Below is a small trained network, with its code and all its weights. Each question gives an input and a target symbol and asks what happens when units are switched off, that is, made to give their printed mean instead of their output.

import numpy as np


def w(rows, s, z=0):
    codes = np.array(rows[::2]) - 128.0
    scale = np.full(codes.shape[1], s)
    scale[-1] = z or s
    return codes * scale


def f(y):
    return np.maximum(y, 0)


def softmax(a):
    e = np.exp(a - a.max(-1, keepdims=True))
    return e / e.sum(-1, keepdims=True)


def log_softmax(a):
    a = a - a.max(-1, keepdims=True)
    return a - np.log(np.exp(a).sum(-1, keepdims=True))


def net(x, mask):
    ids = ['αδεζηλμπσ'.index(c) for c in x.split()]
    T = len(ids)
    res = E[ids] + P[:T]
    q, k, v = (res @ M[0].T for M in (Q, K, V))
    z = softmax(np.where(np.tri(T) > 0, q @ k.T / 4**0.5, -1e9)) @ v
    res = res + np.where(mask[0], z, O[0][:, -1]) @ O[0][:, :-1]
    y = f(res @ A[0][:, :-1].T + A[0][:, -1])
    res = res + np.where(mask[1:13], y, B[0][:, -1]) @ B[0][:, :-1]
    return log_softmax(res[-1] @ U[:, :-1].T + U[:, -1])


Q, K, V, O, A, B = {}, {}, {}, {}, {}, {}
E = w([
[161,90,173],'α',
[153,253,67],'δ',
[82,114,143],'ε',
[157,218,51],'ζ',
[98,77,26],'η',
[11,176,154],'λ',
[140,122,222],'μ',
[223,174,204],'π',
[2,174,152],'σ',
],0.017)
P = w([
[121,105,9],'0',
[110,119,145],'1',
[116,122,156],'2',
[126,118,158],'3',
[128,120,163],'4',
[136,128,168],'5',
[141,131,176],'6',
[142,144,188],'7',
[145,149,198],'8',
[146,137,178],'9',
[147,129,161],'10',
],0.011)
Q[0] = w([
[163,247,52],'H0',
[53,62,144],'H0',
[78,187,56],'H0',
[60,140,76],'H0',
],0.011)
K[0] = w([
[24,129,9],'H0',
[130,104,213],'H0',
[132,149,19],'H0',
[88,129,122],'H0',
],0.011)
V[0] = w([
[58,77,198],'H0',
[135,2,74],'H0',
[110,44,247],'H0',
[82,157,107],'H0',
],0.0082)
O[0] = w([
[137,253,123,146],'H0',
[245,35,12,3],'H0',
[172,202,113,179],'H0',
[138,82,33,118],'H0',
],0.0063,0.003)
A[0] = w([
[76,107,209,95],'N0',
[251,41,14,170],'N1',
[241,112,161,48],'N2',
[5,71,115,2],'N3',
[211,138,133,46],'N4',
[76,122,30,92],'N5',
[183,166,149,52],'N6',
[128,128,125,107],'N7',
[212,122,94,134],'N8',
[159,80,167,98],'N9',
[111,75,224,130],'N10',
[197,132,142,24],'N11',
],0.012,0.0086)
B[0] = w([
[136,64,54,254],'N0',
[87,127,187,250],'N1',
[72,123,101,180],'N2',
[224,114,150,185],'N3',
[80,105,117,152],'N4',
[158,133,82,191],'N5',
[99,123,145,181],'N6',
[148,153,138,128],'N7',
[118,190,127,176],'N8',
[106,152,87,147],'N9',
[197,87,91,253],'N10',
[31,71,4,139],'N11',
],0.012,0.0068)
U = w([
[46,105,69,214],'α',
[142,50,59,104],'δ',
[137,163,118,70],'ε',
[83,41,119,98],'ζ',
[47,60,220,23],'η',
[189,170,77,122],'λ',
[61,118,74,181],'μ',
[176,134,251,248],'π',
[166,170,30,3],'σ',
],0.011,0.0051)

Each question gives the input, a string of symbols that net reads in full, and the target symbol t.
The units are the heads (4 rows each of Q, K, V and O) and the neurons (one row each of A and B). Each row of codes is followed by its name. A weight is (code - 128) times the scale printed after its matrix; where a second scale follows, it is the last column's (O, A, B and U).
mask holds one flag per unit, heads first, then neurons. A switched-off unit (its flag False) gives its mean, the last column of its rows in O or B, instead of its output. The means were averaged over made-up inputs and are rounded, as every weight is.
A unit's drop is (log p(t) with every unit on - log p(t) with that unit switched off) / (log p(t) with every unit on - log p(t) with every unit switched off).
The circuit of an input: a set's keep is (log p(t) with only the set's units on - log p(t) with every unit switched off) / (log p(t) with every unit on - log p(t) with every unit switched off). Starting from the 12 units with the biggest drops (on a tie, the unit counted first), units are removed one at a time, each time the one whose removal leaves the highest keep (on an exact tie, the one counted first), for as long as the keep stays at least 0.8.
units of the circuit, in order: the units of the circuit, biggest drop first
top k neurons: the k neurons with the biggest drops, biggest first
drop of u: that unit's drop, to one decimal
input π π ε, target δ: units of the circuit, in order : [N0; N10; H0; N1]
input δ λ μ α ε, target π: units of the circuit, in order : [H0; N0]
input λ δ σ, target δ: top 2 neurons : [N0; N3]
input λ α δ α π, target α: units of the circuit, in order : [N11; N2]
input δ ζ π ε, target δ: units of the circuit, in order : [N0; N10; N1; H0]
input α δ μ σ σ ζ, target α: units of the circuit, in order : [H0]
input π δ δ ε μ δ α δ λ, target δ: top 4 neurons : [N0; N10; N3; N1]
input μ π δ δ δ ε ζ σ, target δ: units of the circuit, in order : [N0; H0; N3; N10]
input α π α, target δ: top 4 neurons : [N0; N10; N1; N8]
input δ ε μ ζ δ, target δ: top 2 neurons : [N3; N1]
input δ δ α α π ε α, target δ: top 3 neurons : [N10; N0; N1]
input ζ π π η ζ δ ε λ α δ λ, target δ: top 2 neurons : [N0; N3]
input η ε δ π, target δ: top 2 neurons : [N10; N1]
input δ η ζ, target δ: top 2 neurons : [N3; N5]
input μ μ ζ μ μ ε, target π: top neuron : [N2]
input η ζ δ μ ζ, target η: drop of H0 : 0.9
input η δ ε δ, target η: drop of N1 : 1.5
input α η μ η σ μ η ζ, target α: drop of N4 : 0.2
